Below is a small trained network, with its code and all its weights. Each question gives an input and a class and asks what happens when units are switched off, that is, made to give their printed mean instead of their output.

import numpy as np


def w(rows, s, z=0):
    codes = np.array(rows[::2]) - 128.0
    scale = np.full(codes.shape[1], s)
    scale[-1] = z or s
    return codes * scale


def norm(h):
    return h / np.sqrt((h * h).mean(-1, keepdims=True) + 1e-5)


def f(y):
    return y / 2 * (1 + np.tanh(0.7978845608 * (y + 0.044715 * y**3)))


def log_softmax(a):
    a = a - a.max(-1, keepdims=True)
    return a - np.log(np.exp(a).sum(-1, keepdims=True))


def net(x, mask):
    res = np.array(x, float).reshape(1, 3) / 4 @ E
    u = 0
    for l in range(2):
        y = f(norm(res) @ A[l][:, :-1].T + A[l][:, -1])
        res = res + np.where(mask[u : u + 16], y, B[l][:, -1]) @ B[l][:, :-1]
        u += 16
    return log_softmax(norm(res)[-1] @ U[:, :-1].T + U[:, -1])


A, B = {}, {}
E = w([
[67,131,90,141,162,159,127],'x0',
[175,2,109,154,183,87,135],'x1',
[55,67,166,96,78,47,118],'x2',
],0.008)
A[0] = w([
[201,154,173,199,125,37,169,61],'L0N0',
[23,53,155,58,96,71,121,91],'L0N1',
[224,178,208,140,142,51,120,43],'L0N2',
[74,8,83,191,212,136,146,109],'L0N3',
[195,65,167,199,212,142,151,90],'L0N4',
[199,166,95,153,195,156,104,73],'L0N5',
[117,205,133,102,116,147,40,94],'L0N6',
[25,153,119,59,210,204,84,158],'L0N7',
[191,59,110,102,165,146,207,23],'L0N8',
[191,99,84,113,161,54,123,96],'L0N9',
[94,254,152,204,100,128,134,86],'L0N10',
[209,118,219,167,57,141,68,6],'L0N11',
[191,180,197,43,70,133,147,70],'L0N12',
[19,124,34,135,212,147,89,92],'L0N13',
[42,123,121,125,213,179,80,105],'L0N14',
[200,141,114,214,130,217,153,102],'L0N15',
],0.0076,0.0026)
B[0] = w([
[125,74,78,171,29,184,182,159],'L0N0',
[182,151,199,108,164,83,99,253],'L0N1',
[200,118,71,198,67,132,172,176],'L0N2',
[96,176,80,79,78,155,101,252],'L0N3',
[74,148,71,91,189,157,116,229],'L0N4',
[159,141,193,151,124,128,83,212],'L0N5',
[81,71,101,95,150,130,108,209],'L0N6',
[195,53,103,90,81,138,157,223],'L0N7',
[87,107,81,96,164,153,127,180],'L0N8',
[70,113,91,108,142,133,171,176],'L0N9',
[56,59,96,95,180,157,127,252],'L0N10',
[200,105,102,206,71,104,174,162],'L0N11',
[120,122,59,109,129,152,203,222],'L0N12',
[208,93,139,228,63,99,254,209],'L0N13',
[214,100,120,137,75,109,175,179],'L0N14',
[136,120,208,171,142,121,53,237],'L0N15',
],0.0082,0.0052)
A[1] = w([
[152,55,154,157,120,125,123,131],'L1N0',
[191,125,105,166,159,166,155,218],'L1N1',
[120,227,153,142,63,156,123,111],'L1N2',
[111,76,205,172,150,211,70,82],'L1N3',
[105,69,103,227,161,152,37,146],'L1N4',
[12,172,143,84,127,188,202,66],'L1N5',
[99,127,164,93,126,73,124,65],'L1N6',
[171,132,197,119,159,152,68,43],'L1N7',
[126,63,132,60,161,178,149,57],'L1N8',
[241,75,147,126,139,106,105,73],'L1N9',
[105,138,238,133,152,100,107,116],'L1N10',
[121,100,199,116,146,55,135,153],'L1N11',
[155,100,107,70,134,113,184,49],'L1N12',
[149,120,95,158,201,131,117,2],'L1N13',
[160,114,101,156,72,94,198,29],'L1N14',
[255,185,210,63,197,123,93,84],'L1N15',
],0.0091,0.0025)
B[1] = w([
[124,194,98,135,146,167,154,180],'L1N0',
[122,89,217,139,70,101,147,253],'L1N1',
[103,67,57,100,188,68,110,130],'L1N2',
[169,227,173,192,100,79,91,199],'L1N3',
[82,193,195,86,134,84,123,215],'L1N4',
[122,71,31,100,184,45,110,233],'L1N5',
[198,190,140,226,94,161,114,168],'L1N6',
[104,97,195,223,150,153,54,168],'L1N7',
[101,136,94,65,190,67,81,214],'L1N8',
[64,155,69,66,143,164,110,211],'L1N9',
[121,181,211,173,134,192,38,173],'L1N10',
[113,198,194,208,166,206,98,198],'L1N11',
[135,178,173,73,148,136,128,189],'L1N12',
[114,108,112,124,74,87,175,143],'L1N13',
[190,103,136,254,74,186,172,216],'L1N14',
[98,174,224,178,157,80,32,209],'L1N15',
],0.0075,0.0048)
U = w([
[90,177,254,192,182,100,10,167],'0',
[40,31,38,31,200,51,94,204],'1',
[226,12,106,213,30,164,253,4],'2',
],0.0083,0.0036)

Each question gives the input, the list of numbers given to net, and the class t.
The units are the neurons (one row each of A and B). Each row of codes is followed by its name. A weight is (code - 128) times the scale printed after its matrix; where a second scale follows, it is the last column's (A, B and U).
mask holds one flag per neuron, layer by layer. A switched-off neuron (its flag False) gives its mean, the last column of its row in B, instead of its output. The means were averaged over made-up inputs and are rounded, as every weight is.
A unit's drop is (log p(t) with every unit on - log p(t) with that unit switched off) / (log p(t) with every unit on - log p(t) with every unit switched off).
The circuit of an input: a set's keep is (log p(t) with only the set's units on - log p(t) with every unit switched off) / (log p(t) with every unit on - log p(t) with every unit switched off). Starting from the 12 units with the biggest drops (on a tie, the unit counted first), units are removed one at a time, each time the one whose removal leaves the highest keep (on an exact tie, the one counted first), for as long as the keep stays at least 0.8.
circuit, biggest first: the units of the circuit, biggest drop first
unit that matters most: the unit with the biggest drop
top k neurons: the k neurons with the biggest drops, biggest first
top k neurons in layer l: the k neurons of layer l with the biggest drops, biggest first
drop when u is switched off: that unit's drop, to one decimal
input [3,4,6], class 0: unit that matters most : L0N1
input [8,4,-7], class 2: top 4 neurons : L0N13, L0N1, L0N14, L0N7
input [8,-7,6], class 2: circuit, biggest first : L0N13, L0N7
input [-7,-6,-2], class 2: circuit, biggest first : L0N2, L0N11
input [-3,3,1], class 1: top 4 neurons : L0N13, L0N4, L0N9, L0N8
input [8,0,-7], class 2: top 2 neurons : L0N13, L0N14
input [2,2,-1], class 1: top 4 neurons : L0N4, L0N3, L0N2, L0N8
input [2,8,-7], class 1: top 4 neurons : L0N4, L0N8, L0N9, L0N1
input [6,6,7], class 0: circuit, biggest first : L0N1, L1N11
input [-6,7,-7], class 0: top 3 neurons : L0N15, L0N5, L0N12
input [2,-5,4], class 1: top 2 neurons in layer 0 : L0N15, L0N10
input [4,5,5], class 0: top 2 neurons : L0N1, L0N10
input [8,6,-2], class 2: top 2 neurons : L0N13, L0N14
input [6,-4,3], class 2: circuit, biggest first : L0N13
input [-4,-8,-6], class 1: top 2 neurons : L0N12, L0N1
input [8,-8,1], class 1: drop when L0N6 is switched off : 0.2
input [4,-2,2], class 2: drop when L0N13 is switched off : 0.2
input [4,-5,1], class 1: drop when L1N8 is switched off : 0.1
input [8,-2,-4], class 2: drop when L1N14 is switched off : 0.0
input [-1,5,-6], class 0: top 2 neurons in layer 0 : L0N15, L0N5
